Here is a tiny trained network, its code and every weight. The questions are about switching its units off for an input and a target symbol, where a switched-off unit gives its printed mean instead of its output.

import numpy as np


def w(rows, s, z=0):
    codes = np.array(rows[::2]) - 128.0
    scale = np.full(codes.shape[1], s)
    scale[-1] = z or s
    return codes * scale


def norm(h):
    return h / np.sqrt((h * h).mean(-1, keepdims=True) + 1e-5)


def f(y):
    return y / 2 * (1 + np.tanh(0.7978845608 * (y + 0.044715 * y**3)))


def softmax(a):
    e = np.exp(a - a.max(-1, keepdims=True))
    return e / e.sum(-1, keepdims=True)


def log_softmax(a):
    a = a - a.max(-1, keepdims=True)
    return a - np.log(np.exp(a).sum(-1, keepdims=True))


def net(x, mask):
    ids = ['αβγζηθμπσφ'.index(c) for c in x.split()]
    T = len(ids)
    res = E[ids] + P[:T]
    u = 0
    for l in range(3):
        q, k, v = (norm(res) @ M[l].T for M in (Q, K, V))
        z = softmax(np.where(np.tri(T) > 0, q @ k.T / 2**0.5, -1e9)) @ v
        res = res + np.where(mask[u], z, O[l][:, -1]) @ O[l][:, :-1]
        u += 1
        y = f(norm(res) @ A[l][:, :-1].T + A[l][:, -1])
        res = res + np.where(mask[u : u + 8], y, B[l][:, -1]) @ B[l][:, :-1]
        u += 8
    return log_softmax(norm(res)[-1] @ U[:, :-1].T + U[:, -1])


Q, K, V, O, A, B = {}, {}, {}, {}, {}, {}
E = w([
[136,154,79],'α',
[83,193,123],'β',
[121,152,88],'γ',
[4,98,214],'ζ',
[150,41,134],'η',
[169,92,62],'θ',
[154,80,70],'μ',
[162,167,200],'π',
[136,179,93],'σ',
[122,117,62],'φ',
],0.015)
P = w([
[2,77,215],'0',
[244,40,90],'1',
[239,64,118],'2',
[237,72,143],'3',
[233,71,138],'4',
[239,76,151],'5',
[227,92,159],'6',
[239,68,156],'7',
[237,68,151],'8',
],0.0048)
Q[0] = w([
[99,226,204],'L0H1',
[94,254,49],'L0H1',
],0.009)
K[0] = w([
[130,100,87],'L0H1',
[255,64,65],'L0H1',
],0.0075)
V[0] = w([
[32,233,255],'L0H1',
[61,89,133],'L0H1',
],0.0052)
O[0] = w([
[41,232,143,1],'L0H1',
[200,222,253,139],'L0H1',
],0.0048,0.0022)
A[0] = w([
[94,114,150,80],'L0N1',
[187,170,149,253],'L0N2',
[143,139,59,148],'L0N3',
[107,194,93,146],'L0N4',
[156,186,164,37],'L0N5',
[125,108,183,50],'L0N6',
[221,122,245,159],'L0N7',
[128,53,152,97],'L0N8',
],0.012,0.0029)
B[0] = w([
[93,169,152,113],'L0N1',
[146,1,64,212],'L0N2',
[78,20,155,238],'L0N3',
[207,89,147,117],'L0N4',
[156,87,149,130],'L0N5',
[124,152,198,128],'L0N6',
[62,121,62,254],'L0N7',
[102,129,103,177],'L0N8',
],0.006,0.0049)
Q[1] = w([
[213,169,114],'L1H1',
[142,248,140],'L1H1',
],0.016)
K[1] = w([
[165,177,50],'L1H1',
[201,81,6],'L1H1',
],0.012)
V[1] = w([
[254,193,205],'L1H1',
[171,194,191],'L1H1',
],0.0076)
O[1] = w([
[112,2,214,2],'L1H1',
[116,118,168,96],'L1H1',
],0.0079,0.0055)
A[1] = w([
[99,87,51,153],'L1N1',
[101,74,253,138],'L1N2',
[47,139,91,77],'L1N3',
[107,229,102,130],'L1N4',
[70,146,141,175],'L1N5',
[116,137,50,121],'L1N6',
[239,115,90,251],'L1N7',
[174,117,233,83],'L1N8',
],0.012,0.0024)
B[1] = w([
[129,144,183,250],'L1N1',
[94,105,61,164],'L1N2',
[144,127,172,140],'L1N3',
[142,23,94,158],'L1N4',
[176,107,110,129],'L1N5',
[139,102,155,216],'L1N6',
[1,133,96,255],'L1N7',
[153,15,109,129],'L1N8',
],0.0077,0.0084)
Q[2] = w([
[236,255,54],'L2H1',
[205,212,222],'L2H1',
],0.0099)
K[2] = w([
[203,10,101],'L2H1',
[215,132,2],'L2H1',
],0.0093)
V[2] = w([
[255,188,114],'L2H1',
[47,240,126],'L2H1',
],0.0082)
O[2] = w([
[1,165,42,2],'L2H1',
[211,197,16,144],'L2H1',
],0.0077,0.009)
A[2] = w([
[167,141,147,91],'L2N1',
[87,62,122,139],'L2N2',
[54,89,134,73],'L2N3',
[1,118,137,252],'L2N4',
[96,214,204,160],'L2N5',
[48,113,145,126],'L2N6',
[160,128,147,59],'L2N7',
[188,91,193,163],'L2N8',
],0.013,0.0043)
B[2] = w([
[86,220,117,136],'L2N1',
[212,208,160,168],'L2N2',
[101,205,173,131],'L2N3',
[48,231,126,163],'L2N4',
[254,93,36,117],'L2N5',
[70,207,102,129],'L2N6',
[112,197,82,131],'L2N7',
[113,212,34,255],'L2N8',
],0.0082,0.0081)
U = w([
[105,35,166,254],'α',
[186,150,122,45],'β',
[103,136,190,201],'γ',
[145,213,131,39],'ζ',
[56,236,159,107],'η',
[194,54,120,64],'θ',
[174,47,121,50],'μ',
[248,167,220,55],'π',
[111,130,178,199],'σ',
[11,95,43,170],'φ',
],0.015,0.0053)

Each question gives the input, a string of symbols that net reads in full, and the target symbol t.
The units are the heads (2 rows each of Q, K, V and O) and the neurons (one row each of A and B). Each row of codes is followed by its name. A weight is (code - 128) times the scale printed after its matrix; where a second scale follows, it is the last column's (O, A, B and U).
mask holds one flag per unit, layer by layer, with each layer's heads first. A switched-off unit (its flag False) gives its mean, the last column of its rows in O or B, instead of its output. The means were averaged over made-up inputs and are rounded, as every weight is.
A unit's drop is (log p(t) with every unit on - log p(t) with that unit switched off) / (log p(t) with every unit on - log p(t) with every unit switched off).
The circuit of an input: a set's keep is (log p(t) with only the set's units on - log p(t) with every unit switched off) / (log p(t) with every unit on - log p(t) with every unit switched off). Starting from the 12 units with the biggest drops (on a tie, the unit counted first), units are removed one at a time, each time the one whose removal leaves the highest keep (on an exact tie, the one counted first), for as long as the keep stays at least 0.8.
units of the circuit, in order: the units of the circuit, biggest drop first
most important unit: the unit with the biggest drop
k most important neurons: the k neurons with the biggest drops, biggest first
k most important neurons of layer l: the k neurons of layer l with the biggest drops, biggest first
drop when u is switched off: that unit's drop, to one decimal
input π φ π σ α π φ η α, target π: most important neuron	(L2N2)
input α π μ φ η, target α: 3 most important neurons	(L0N4, L0N2, L0N7)
input η θ φ η φ θ π α σ, target η: 2 most important neurons of layer 1	(L1N7, L1N3)
input π β φ φ φ β, target π: 3 most important neurons	(L0N7, L1N2, L0N3)
input α φ σ, target α: 4 most important neurons	(L0N7, L0N3, L0N2, L0N4)
input θ φ φ θ φ γ α, target θ: 2 most important neurons	(L1N7, L2N8)
input π φ θ, target π: 4 most important neurons	(L1N2, L2N2, L0N3, L1N8)
input α η σ σ φ φ θ β, target α: 3 most important neurons	(L0N3, L0N4, L0N2)
input α γ φ α π γ, target α: 2 most important neurons of layer 0	(L0N3, L0N2)
input γ γ σ, target γ: 3 most important neurons of layer 1	(L1N8, L1N7, L1N2)
input π φ φ φ β γ, target π: 3 most important neurons	(L2N2, L1N2, L0N3)
input θ μ π φ α φ σ φ γ, target θ: 2 most important neurons	(L0N7, L2N8)
input α φ π π π α γ, target α: 2 most important neurons	(L0N3, L0N4)
input φ φ γ φ θ, target φ: units of the circuit, in order	(L1N7)
input φ μ π φ φ μ, target φ: 2 most important neurons	(L0N7, L1N7)
input π φ φ α α φ μ, target π: 2 most important neurons	(L0N3, L1N2)
input η φ φ η π γ φ η, target η: 3 most important neurons	(L1N3, L1N7, L0N2)
input η φ α, target η: 2 most important neurons of layer 1	(L1N7, L1N4)
input π π φ φ φ θ, target π: 3 most important neurons	(L2N2, L1N2, L0N3)
input π β π φ φ φ φ, target π: 4 most important neurons of layer 0	(L0N7, L0N3, L0N8, L0N5)
input φ σ π π, target φ: most important unit	L0N7
input π φ η φ, target π: 2 most important neurons of layer 2	(L2N8, L2N2)
input η α α φ γ θ φ, target η: 2 most important neurons of layer 0	(L0N2, L0N6)
input φ π θ, target φ: 2 most important neurons of layer 0	(L0N7, L0N3)
input α β φ π η π, target α: 4 most important neurons of layer 0	(L0N4, L0N3, L0N2, L0N7)
input η φ φ, target η: drop when L1N7 is switched off	1.3
input γ π γ, target γ: most important unit	L0H1
input π φ π φ φ η α, target π: drop when L1N7 is switched off	0.4
